In the rows, zero is written as 128.
Each row is followed by its class.
145  93  85  107  82  112  126  98  118  140  114  107  120  155  146  158  156  145  118  168  122  131  120  130  136  110  132  150  187  162  156  100  115  128  135  134  162  131  186 => nefef
135  87  112  105  149  17  114  154  127  108  135  44  127  121  75  146  119  137  129  179  138  167  93  138  119  124  129  174  152  176  166  165  141  151  87  142  135  137  153 => miz
144  100  106  118  83  59  152  119  103  124  74  55  107  153  79  157  138  128  94  150  132  130  141  143  121  145  94  176  150  128  136  115  128  153  70  112  118  146  178 => sakeg
169  116  122  95  90  147  122  113  137  110  92  112  129  128  125  127  132  96  130  109  115  135  105  106  99  111  81  112  98  86  134  154  105  87  182  69  174  140  116 => goze
117  119  180  153  111  131  130  109  126  125  136  110  138  123  127  157  116  143  126  113  120  142  162  142  122  128  135  185  150  123  175  124  103  138  116  163  94  137  123 => nefef
135  73  127  117  129  88  149  142  116  117  115  64  84  167  126  151  153  155  103  174  121  169  112  150  127  118  124  160  165  168  181  137  112  145  105  135  151  143  174 => luzuk
74  156  68  116  156  45  130  139  122  113  112  68  146  127  77  115  112  143  130  161  157  114  95  132  122  153  109  149  165  169  179  137  99  122  57  113  150  147  190 => miz
125  132  153  123  147  138  127  99  140  140  177  74  138  132  109  155  81  153  105  120  153  117  143  139  126  102  92  120  139  119  125  137  129  126  142  121  108  118  127 => rom
138  74  105  121  85  59  141  117  118  146  160  122  91  158  141  141  140  162  110  185  108  152  125  134  131  124  124  176  202  164  152  132  97  167  109  150  108  139  216 => sakeg
132  71  106  111  113  100  132  138  97  111  135  73  120  170  132  173  130  164  91  172  135  159  107  144  115  118  145  171  174  170  146  144  99  164  114  122  184  122  140 => Kabe
119  116  202  111  146  165  144  114  144  133  163  97  115  148  106  149  90  145  119  120  168  128  120  121  116  89  104  99  119  143  121  146  124  141  122  127  114  112  113 => miz
125  96  62  111  105  40  124  116  80  117  127  83  123  171  110  148  127  142  94  161  129  124  117  122  110  141  87  162  193  166  132  152  106  162  120  45  152  147  162 => fode
155  114  52  125  102  71  126  127  135  136  105  78  104  140  124  140  170  164  130  183  135  148  112  146  116  99  139  148  126  128  162  153  127  167  126  98  132  147  141 => Kabe
144  100  52  133  137  43  146  117  165  115  94  111  112  114  95  123  165  155  128  195  133  166  88  143  134  143  113  144  161  142  153  165  123  128  139  81  145  145  174 => Kabe
140  98  98  121  114  14  90  148  118  66  140  60  129  142  92  130  125  98  116  129  126  142  77  132  106  109  112  190  136  156  160  194  146  134  107  99  126  144  115 => negu
160  146  163  81  80  139  158  157  112  122  79  87  105  149  146  153  132  137  108  142  93  160  141  115  97  100  87  118  104  100  129  188  128  103  178  60  149  123  126 => firi
146  89  103  122  150  79  128  129  108  100  108  77  114  142  109  146  126  145  90  183  155  142  106  142  109  111  141  167  175  154  123  138  151  148  98  88  186  123  167 => firi
151  146  157  122  163  192  136  164  97  125  79  130  145  142  163  147  160  128  134  118  134  147  107  134  105  123  106  124  93  137  155  131  88  108  146  99  108  160  96 => fode
131  93  128  84  95  177  155  108  101  146  84  131  107  158  158  99  137  124  105  159  132  172  83  115  109  122  93  84  115  113  141  139  66  75  187  90  140  158  173 => nefef
195  146  145  131  150  185  116  156  116  137  107  125  118  141  165  131  130  121  127  112  109  158  97  129  115  126  101  100  93  118  120  134  126  106  182  98  130  147  121 => fode
129  102  170  133  141  142  147  127  127  103  131  76  144  135  98  151  101  151  114  122  169  118  147  124  120  100  106  116  115  140  146  165  115  141  138  135  73  139  90 => rom
129  107  163  149  90  153  141  100  125  132  143  118  125  135  123  133  112  148  116  132  117  129  167  140  122  133  139  163  138  114  170  108  95  123  140  175  105  134  142 => nefef
178  144  141  120  101  186  125  140  118  155  85  114  118  138  151  141  162  127  140  153  135  138  82  139  109  121  85  103  114  111  108  125  103  108  165  111  118  144  162 => luzuk
135  138  162  128  107  171  149  105  123  128  71  127  118  156  115  122  148  118  116  125  137  142  75  108  122  146  56  99  107  115  135  141  92  96  158  67  153  143  125 => nefef
134  130  185  133  106  163  129  111  116  123  143  118  135  140  128  155  139  141  135  124  110  112  174  140  121  119  120  170  135  119  147  120  91  148  132  183  83  141  127 => luzuk
153  113  165  149  108  152  127  108  122  121  142  123  129  127  122  162  136  138  116  119  117  139  167  154  112  120  130  196  134  105  157  124  93  146  136  177  77  152  117 => sakeg
138  72  86  81  117  50  131  138  117  110  180  98  137  151  125  126  155  144  95  199  121  133  63  123  134  127  85  166  175  182  149  148  86  140  120  147  108  162  187 => luzuk
122  79  70  131  169  68  152  119  125  83  116  82  125  132  58  133  118  150  99  156  157  111  114  112  119  128  140  146  153  169  158  162  104  179  84  124  177  133  170 => Kabe
149  91  100  164  133  111  130  121  119  99  134  103  105  183  144  135  157  170  104  205  138  151  88  147  136  146  141  156  179  196  118  114  107  140  114  113  150  128  206 => luzuk
129  89  56  134  157  36  127  137  111  98  107  99  112  153  117  168  164  153  96  171  108  141  99  181  118  112  109  177  183  171  144  157  107  160  101  95  104  128  146 => Kabe
121  129  185  152  116  148  124  109  115  129  137  122  147  129  124  156  120  144  143  126  123  130  178  141  121  133  137  173  149  119  157  122  95  137  134  177  93  129  122 => rom
147  111  90  76  122  58  129  144  68  95  123  97  139  182  112  157  131  171  124  144  149  120  150  110  121  137  90  150  169  186  121  180  130  143  122  70  155  154  152 => goze
131  128  167  151  127  146  140  126  108  120  138  140  127  139  128  163  142  130  120  111  105  131  173  150  111  136  146  188  144  128  160  137  103  139  139  163  96  127  135 => negu
128  118  161  92  154  144  134  103  151  116  156  114  141  116  115  142  100  140  122  97  152  127  133  128  120  72  111  135  107  140  128  140  142  117  133  130  88  141  107 => firi
125  116  95  145  115  64  137  115  118  126  113  98  105  184  124  151  147  130  94  178  145  149  94  138  140  144  105  132  212  192  134  136  147  123  122  83  156  132  194 => fole
102  133  151  134  136  124  121  99  149  100  146  96  109  108  93  142  93  141  153  95  134  112  161  147  113  119  121  144  136  116  114  129  140  138  109  113  154  109  101 => firi
130  112  173  146  96  143  127  109  123  107  143  116  144  132  107  151  100  130  132  114  121  116  172  135  108  129  129  172  138  116  149  132  88  143  131  176  69  133  120 => miz
105  100  208  114  155  144  140  106  130  138  125  70  105  156  110  145  79  124  129  127  139  129  149  141  134  105  89  98  178  151  150  111  132  112  122  136  140  107  148 => fode
135  129  198  153  116  147  135  119  122  123  116  109  132  146  123  146  124  128  121  128  119  132  180  140  115  114  145  167  138  116  176  132  114  134  131  173  94  131  131 => goze
138  114  189  151  119  129  126  124  125  126  138  124  125  132  137  145  133  128  137  128  106  142  174  147  113  111  143  170  142  120  177  138  110  135  145  177  71  138  118 => goze
125  126  171  139  114  133  107  108  122  119  141  121  125  133  133  139  137  135  147  122  97  135  166  155  126  124  123  176  141  113  150  127  103  141  136  169  89  144  116 => luzuk
138  97  75  145  119  63  115  125  88  144  119  101  131  173  124  142  137  163  85  209  134  183  107  153  136  155  143  171  186  171  137  153  132  139  156  88  142  133  167 => Kabe
149  83  94  98  106  58  138  125  93  117  114  87  110  172  126  141  167  166  107  195  151  174  98  113  128  132  108  157  147  174  118  166  120  167  118  57  144  161  153 => sakeg
154  103  164  132  132  146  115  97  130  120  189  110  105  148  130  134  115  138  135  121  136  111  124  120  123  104  91  111  131  147  101  122  130  127  152  118  107  130  127 => luzuk
144  71  157  114  140  122  139  126  133  119  180  100  121  124  113  151  97  129  111  119  140  133  127  126  124  106  95  115  140  143  144  157  130  112  157  143  84  119  122 => nefef
123  117  154  127  137  144  156  107  130  107  110  96  111  125  81  140  94  147  126  109  144  124  163  134  105  111  106  116  115  133  119  163  123  131  149  112  97  130  130 => firi
147  139  120  106  129  73  104  111  112  104  140  108  148  167  150  144  171  120  132  199  113  132  131  142  133  118  102  167  173  155  136  125  138  87  136  107  142  132  160 => fole
182  126  167  129  116  187  120  109  105  152  79  114  87  167  158  145  146  110  115  119  121  153  112  136  116  112  81  104  125  100  112  109  143  91  172  66  155  136  143 => luzuk
126  126  169  137  118  152  132  103  125  130  144  130  137  140  134  158  123  123  111  121  111  137  173  140  120  118  144  168  148  126  169  113  108  115  145  172  75  134  131 => miz
171  126  157  95  120  184  131  115  98  152  99  119  111  168  152  112  138  103  106  135  100  153  99  128  112  126  60  84  86  93  109  127  100  78  204  83  129  143  136 => goze
93  119  88  108  136  52  120  159  100  116  88  96  104  156  137  126  144  100  131  130  128  171  96  175  131  153  87  136  197  164  178  138  124  86  111  124  66  177  154 => fode
173  109  146  115  94  152  151  116  108  137  82  110  133  157  132  158  148  142  92  145  118  115  119  132  101  74  85  121  115  156  147  131  102  107  178  86  129  155  113 => fole
126  80  149  81  145  148  126  125  118  111  159  98  127  126  122  156  86  130  142  97  152  132  136  134  113  100  102  116  127  138  104  148  130  122  141  124  116  116  109 => firi
173  149  141  128  86  181  117  128  93  161  78  138  99  169  156  138  158  112  135  122  113  145  112  145  113  122  90  104  128  117  130  144  129  91  214  102  112  145  140 => negu
129  136  190  159  107  134  129  118  123  111  126  122  146  137  131  157  136  135  142  131  119  135  183  152  122  131  133  177  145  122  151  140  111  143  132  165  81  141  107 => fole
159  130  117  109  110  185  152  115  123  123  90  135  127  140  138  141  148  115  87  116  105  116  110  109  107  93  81  97  83  127  129  129  92  76  184  63  127  136  114 => sakeg
105  87  88  135  131  54  122  138  161  105  116  116  97  132  128  115  156  159  123  182  153  175  70  161  144  114  154  147  169  162  157  152  144  147  91  110  149  133  127 => nefef
138  117  122  85  107  133  154  153  72  128  78  114  108  176  128  136  124  138  85  121  113  137  105  143  95  116  62  126  102  135  134  150  103  90  147  57  129  144  122 => firi
122  108  134  118  170  126  144  108  141  135  156  79  120  102  109  145  98  134  95  130  160  123  139  121  119  100  127  108  153  114  136  131  139  137  130  121  144  129  137 => rom
195  132  132  114  122  177  131  128  100  127  80  96  134  155  133  179  156  120  101  131  146  114  109  124  105  105  67  122  138  105  146  133  118  99  171  87  164  141  126 => rom
189  139  127  97  98  184  131  114  124  145  102  98  135  134  156  138  131  113  107  111  107  116  126  139  107  105  67  102  89  73  113  107  112  81  188  92  110  150  128 => goze
188  127  120  124  117  189  132  110  120  140  94  96  135  150  123  126  97  136  102  145  131  133  101  131  111  135  81  96  90  105  101  111  109  75  184  67  159  124  160 => miz
131  104  47  87  105  38  140  134  121  132  158  100  124  147  109  143  143  178  101  184  152  130  155  119  137  101  119  148  159  157  163  183  150  146  133  77  123  143  143 => sakeg
178  169  137  112  110  178  125  129  93  146  91  118  91  173  183  137  163  112  112  114  85  134  120  116  116  106  77  97  124  120  144  118  127  73  188  86  140  159  157 => luzuk
125  114  162  112  134  119  127  109  153  114  144  92  126  125  114  157  108  133  132  118  147  137  137  126  122  90  127  123  135  140  115  153  147  150  119  110  163  119  108 => fole
127  103  175  95  155  122  115  121  128  123  173  87  111  120  123  132  86  131  136  103  146  131  119  139  102  101  84  126  140  95  122  151  112  148  115  118  149  136  116 => goze
141  114  178  129  109  139  123  115  109  130  123  122  145  138  118  160  122  147  136  128  110  145  173  142  118  121  148  190  136  119  161  135  99  151  132  181  119  133  121 => Kabe
141  130  190  144  113  158  130  115  117  121  144  111  125  148  131  155  135  140  124  126  124  142  158  149  116  129  117  177  143  116  150  133  98  137  134  172  71  152  143 => luzuk
138  136  170  143  103  134  117  124  119  115  140  116  139  131  122  143  138  140  136  126  106  126  162  137  119  127  137  187  126  123  160  129  104  140  127  174  96  149  121 => luzuk
198  108  133  113  103  147  134  116  113  133  89  79  103  165  133  149  150  136  103  168  113  139  107  138  102  100  64  123  118  97  144  142  108  121  183  79  138  147  131 => miz
113  114  162  121  152  161  137  93  130  142  147  102  115  155  123  142  96  124  91  117  138  138  138  125  151  119  109  94  143  131  122  121  151  115  143  118  141  99  137 => nefef
140  106  143  127  136  114  142  101  148  130  184  103  109  120  108  143  107  138  119  138  135  89  169  137  118  94  102  114  154  119  134  127  145  131  141  130  133  119  126 => fole
164  139  162  111  135  140  165  102  156  122  136  87  122  150  95  144  106  171  104  149  139  137  135  125  126  119  76  120  118  135  130  146  124  104  153  101  119  139  163 => miz
165  102  118  102  67  166  141  127  97  154  104  129  105  164  130  122  131  124  109  162  142  164  87  100  89  126  132  96  93  121  111  148  98  97  185  80  178  125  159 => Kabe
106  115  152  132  193  132  148  109  143  131  178  86  101  110  94  114  91  127  143  105  160  118  121  133  123  118  70  80  119  138  133  151  125  132  141  148  36  144  140 => firi
154  48  113  120  118  54  148  127  117  119  127  107  125  154  109  130  147  132  100  179  111  143  86  127  139  150  108  193  180  171  172  127  102  151  108  142  151  140  199 => negu
125  134  143  118  124  73  133  106  106  119  122  101  142  149  112  130  149  130  117  162  129  108  129  134  118  107  122  170  143  180  127  111  133  115  104  123  74  146  166 => negu
92  104  136  113  135  133  152  95  133  111  145  92  127  128  105  155  110  136  99  126  148  121  147  132  116  98  111  116  155  150  155  145  106  101  147  119  103  126  131 => nefef
136  110  148  137  191  163  128  113  125  112  123  92  119  124  118  142  107  139  130  116  170  131  157  145  122  107  132  125  119  110  126  132  158  145  124  109  133  123  107 => firi
